Below is a small trained network, with its code and all its weights. Each question gives an input and a target symbol and asks what happens when units are switched off, that is, made to give their printed mean instead of their output.

import numpy as np


def w(rows, s, z=0):
    codes = np.array(rows[::2]) - 128.0
    scale = np.full(codes.shape[1], s)
    scale[-1] = z or s
    return codes * scale


def f(y):
    return y / 2 * (1 + np.tanh(0.7978845608 * (y + 0.044715 * y**3)))


def softmax(a):
    e = np.exp(a - a.max(-1, keepdims=True))
    return e / e.sum(-1, keepdims=True)


def log_softmax(a):
    a = a - a.max(-1, keepdims=True)
    return a - np.log(np.exp(a).sum(-1, keepdims=True))


def net(x, mask):
    ids = ['Παβγδεζηθξτ'.index(c) for c in x.split()]
    T = len(ids)
    res = E[ids] + P[:T]
    u = 0
    for l in range(2):
        r = res
        for j in range(2):
            rows = slice(3 * j, 3 * j + 3)
            q, k, v = (r @ M[l][rows].T for M in (Q, K, V))
            z = softmax(np.where(np.tri(T) > 0, q @ k.T / 3**0.5, -1e9)) @ v
            o = O[l][rows]
            res = res + np.where(mask[u + j], z, o[:, -1]) @ o[:, :-1]
        u += 2
        y = f(res @ A[l][:, :-1].T + A[l][:, -1])
        res = res + np.where(mask[u : u + 16], y, B[l][:, -1]) @ B[l][:, :-1]
        u += 16
    return log_softmax(res[-1] @ U[:, :-1].T + U[:, -1])


Q, K, V, O, A, B = {}, {}, {}, {}, {}, {}
E = w([
[59,191,78],'Π',
[119,163,147],'α',
[129,104,141],'β',
[254,118,205],'γ',
[81,218,120],'δ',
[97,110,121],'ε',
[134,74,118],'ζ',
[158,56,143],'η',
[84,153,111],'θ',
[179,112,176],'ξ',
[97,119,91],'τ',
],0.0093)
P = w([
[164,124,91],'0',
[128,124,235],'1',
[114,91,107],'2',
[87,207,162],'3',
[251,190,120],'4',
[113,92,111],'5',
[46,194,205],'6',
[110,215,142],'7',
[112,88,105],'8',
[40,202,204],'9',
],0.016)
Q[0] = w([
[223,171,153],'0.h0',
[163,135,130],'0.h0',
[87,34,43],'0.h0',
[215,166,199],'0.h1',
[255,169,204],'0.h1',
[90,5,139],'0.h1',
],0.0074)
K[0] = w([
[113,105,196],'0.h0',
[124,83,141],'0.h0',
[172,123,77],'0.h0',
[165,173,232],'0.h1',
[146,174,224],'0.h1',
[254,112,40],'0.h1',
],0.0089)
V[0] = w([
[232,145,7],'0.h0',
[64,108,197],'0.h0',
[119,103,196],'0.h0',
[105,180,254],'0.h1',
[183,192,89],'0.h1',
[95,137,160],'0.h1',
],0.0037)
O[0] = w([
[130,98,1,52],'0.h0',
[135,163,224,167],'0.h0',
[133,124,193,167],'0.h0',
[170,160,214,254],'0.h1',
[131,49,91,119],'0.h1',
[156,158,172,160],'0.h1',
],0.004,0.0025)
A[0] = w([
[56,99,234,233],'0.n0',
[174,85,125,91],'0.n1',
[76,118,25,141],'0.n2',
[168,144,201,75],'0.n3',
[160,138,192,98],'0.n4',
[193,46,182,94],'0.n5',
[153,213,193,3],'0.n6',
[215,50,136,136],'0.n7',
[139,11,75,115],'0.n8',
[37,100,58,134],'0.n9',
[152,157,107,220],'0.n10',
[111,49,49,203],'0.n11',
[141,150,108,186],'0.n12',
[174,156,106,251],'0.n13',
[137,104,2,58],'0.n14',
[199,36,179,114],'0.n15',
],0.0095,0.0054)
B[0] = w([
[83,255,164,255],'0.n0',
[144,103,162,126],'0.n1',
[133,136,44,145],'0.n2',
[77,131,78,170],'0.n3',
[81,135,95,166],'0.n4',
[90,83,212,145],'0.n5',
[101,60,95,192],'0.n6',
[189,100,232,152],'0.n7',
[76,45,141,151],'0.n8',
[89,154,69,144],'0.n9',
[196,134,117,166],'0.n10',
[101,54,85,165],'0.n11',
[186,130,123,148],'0.n12',
[219,143,104,180],'0.n13',
[156,19,88,138],'0.n14',
[102,81,222,151],'0.n15',
],0.0094,0.0096)
Q[1] = w([
[175,241,127],'1.h0',
[97,109,66],'1.h0',
[81,158,93],'1.h0',
[1,40,164],'1.h1',
[35,194,152],'1.h1',
[80,93,23],'1.h1',
],0.01)
K[1] = w([
[183,227,139],'1.h0',
[87,126,61],'1.h0',
[90,165,107],'1.h0',
[87,1,94],'1.h1',
[247,62,37],'1.h1',
[70,139,73],'1.h1',
],0.0096)
V[1] = w([
[132,1,153],'1.h0',
[109,92,70],'1.h0',
[136,112,233],'1.h0',
[191,141,24],'1.h1',
[47,222,61],'1.h1',
[219,227,142],'1.h1',
],0.0093)
O[1] = w([
[123,192,120,41],'1.h0',
[142,151,165,77],'1.h0',
[127,140,69,169],'1.h0',
[167,123,25,209],'1.h1',
[56,240,71,8],'1.h1',
[244,177,124,84],'1.h1',
],0.011,0.012)
A[1] = w([
[109,72,68,80],'1.n0',
[80,150,183,161],'1.n1',
[66,84,34,60],'1.n2',
[138,127,162,201],'1.n3',
[63,28,80,108],'1.n4',
[117,8,253,53],'1.n5',
[46,144,203,100],'1.n6',
[217,50,85,182],'1.n7',
[124,249,1,5],'1.n8',
[145,143,171,120],'1.n9',
[200,233,227,136],'1.n10',
[85,37,113,61],'1.n11',
[194,167,193,101],'1.n12',
[124,57,197,94],'1.n13',
[226,45,79,185],'1.n14',
[116,228,28,154],'1.n15',
],0.0061,0.018)
B[1] = w([
[190,131,117,146],'1.n0',
[97,119,105,163],'1.n1',
[196,160,93,162],'1.n2',
[85,103,113,197],'1.n3',
[156,88,107,197],'1.n4',
[171,193,133,242],'1.n5',
[130,129,168,153],'1.n6',
[81,146,145,246],'1.n7',
[171,70,254,160],'1.n8',
[142,138,112,138],'1.n9',
[122,74,79,168],'1.n10',
[174,97,151,161],'1.n11',
[150,94,91,155],'1.n12',
[143,165,135,196],'1.n13',
[87,142,141,255],'1.n14',
[134,178,147,203],'1.n15',
],0.014,0.018)
U = w([
[243,154,99,79],'Π',
[6,163,114,152],'α',
[41,66,139,112],'β',
[218,148,163,2],'γ',
[136,221,136,117],'δ',
[86,85,87,171],'ε',
[186,68,118,170],'ζ',
[182,83,167,49],'η',
[121,179,59,173],'θ',
[58,126,189,196],'ξ',
[191,107,68,141],'τ',
],0.012,0.0087)

Each question gives the input, a string of symbols that net reads in full, and the target symbol t.
The units are the heads (3 rows each of Q, K, V and O) and the neurons (one row each of A and B). Each row of codes is followed by its name. A weight is (code - 128) times the scale printed after its matrix; where a second scale follows, it is the last column's (O, A, B and U).
mask holds one flag per unit, layer by layer, with each layer's heads first. A switched-off unit (its flag False) gives its mean, the last column of its rows in O or B, instead of its output. The means were averaged over made-up inputs and are rounded, as every weight is.
A unit's drop is (log p(t) with every unit on - log p(t) with that unit switched off) / (log p(t) with every unit on - log p(t) with every unit switched off).
The circuit of an input: a set's keep is (log p(t) with only the set's units on - log p(t) with every unit switched off) / (log p(t) with every unit on - log p(t) with every unit switched off). Starting from the 12 units with the biggest drops (on a tie, the unit counted first), units are removed one at a time, each time the one whose removal leaves the highest keep (on an exact tie, the one counted first), for as long as the keep stays at least 0.8.
units of the circuit, in order: the units of the circuit, biggest drop first
most important unit: the unit with the biggest drop
k most important neurons: the k neurons with the biggest drops, biggest first
k most important neurons of layer l: the k neurons of layer l with the biggest drops, biggest first
which heads matter: for each layer, one digit per head in row order, 1 if its drop is at least 0.15 and else 0, layers parted by /
input δ ζ ζ ξ ε θ ξ δ α ξ, target δ: units of the circuit, in order : 1.h1
input α θ ε α θ ξ ζ, target α: which heads matter : 11 / 11
input α ζ τ Π ξ δ β, target α: units of the circuit, in order : 0.h0; 1.h1; 0.n14; 1.n5
input Π δ ξ Π β δ, target δ: 2 most important neurons of layer 0 : 0.n3; 0.n4
input ξ η ε Π η, target η: 4 most important neurons of layer 0 : 0.n0; 0.n15; 0.n5; 0.n7
input θ θ η ξ ξ ζ ξ η γ, target γ: 3 most important neurons : 1.n5; 0.n7; 0.n15
input α α ξ τ, target α: 3 most important neurons : 0.n0; 1.n5; 0.n6
input β ξ θ Π δ, target ξ: 3 most important neurons : 0.n0; 0.n3; 0.n4
input α δ ξ ζ α ξ η ξ, target α: 4 most important neurons : 0.n0; 1.n7; 1.n14; 0.n6
input γ α δ α, target γ: units of the circuit, in order : 1.h1; 0.n7
input θ η α, target α: 2 most important neurons : 0.n0; 1.n5
input α θ γ θ τ ξ ξ Π θ θ, target α: units of the circuit, in order : 1.h1; 1.n5; 1.n8
input β ξ α ξ γ, target ξ: units of the circuit, in order : 0.n0; 0.n5; 0.n15; 1.h1
input α θ β δ ζ ξ η ξ α, target α: most important unit : 1.h1
input θ θ θ ζ γ δ ξ ξ τ, target τ: 4 most important neurons : 0.n8; 0.n11; 0.n0; 1.n2
input α ζ ε ζ ξ δ ε, target α: units of the circuit, in order : 0.h0; 1.h1; 1.n5
input η Π θ δ δ δ ξ, target η: 3 most important neurons : 1.n5; 1.n11; 1.n4
input β τ δ ξ ε δ ξ ξ γ, target γ: units of the circuit, in order : 1.h1; 1.n5; 0.n15; 0.n7
input ζ γ Π θ δ ζ ξ, target ζ: 3 most important neurons : 0.n14; 0.n11; 0.n8
input δ ξ ζ θ ζ Π α, target δ: units of the circuit, in order : 1.h1
input ε Π δ δ ξ ζ ε, target ε: 2 most important neurons : 0.n0; 1.n5
input θ τ τ ε ζ τ ξ α ξ, target ξ: 2 most important neurons of layer 0 : 0.n0; 0.n3
input θ γ θ ξ ζ, target γ: 4 most important neurons of layer 0 : 0.n0; 0.n7; 0.n15; 0.n5
input δ ξ η δ θ ζ β, target δ: 2 most important neurons of layer 0 : 0.n0; 0.n14
input δ δ ζ τ β θ ξ, target δ: which heads matter : 11 / 01
input ξ η η τ, target ξ: 2 most important neurons of layer 1 : 1.n7; 1.n14
input θ ξ ε η, target θ: which heads matter : 11 / 11
input ξ ε β δ, target ξ: most important neuron of layer 1 : 1.n7
input ξ τ α θ θ, target τ: 2 most important neurons : 0.n0; 1.n10
input θ τ ξ ζ ξ γ τ ζ τ ξ, target θ: 2 most important neurons of layer 0 : 0.n0; 0.n2
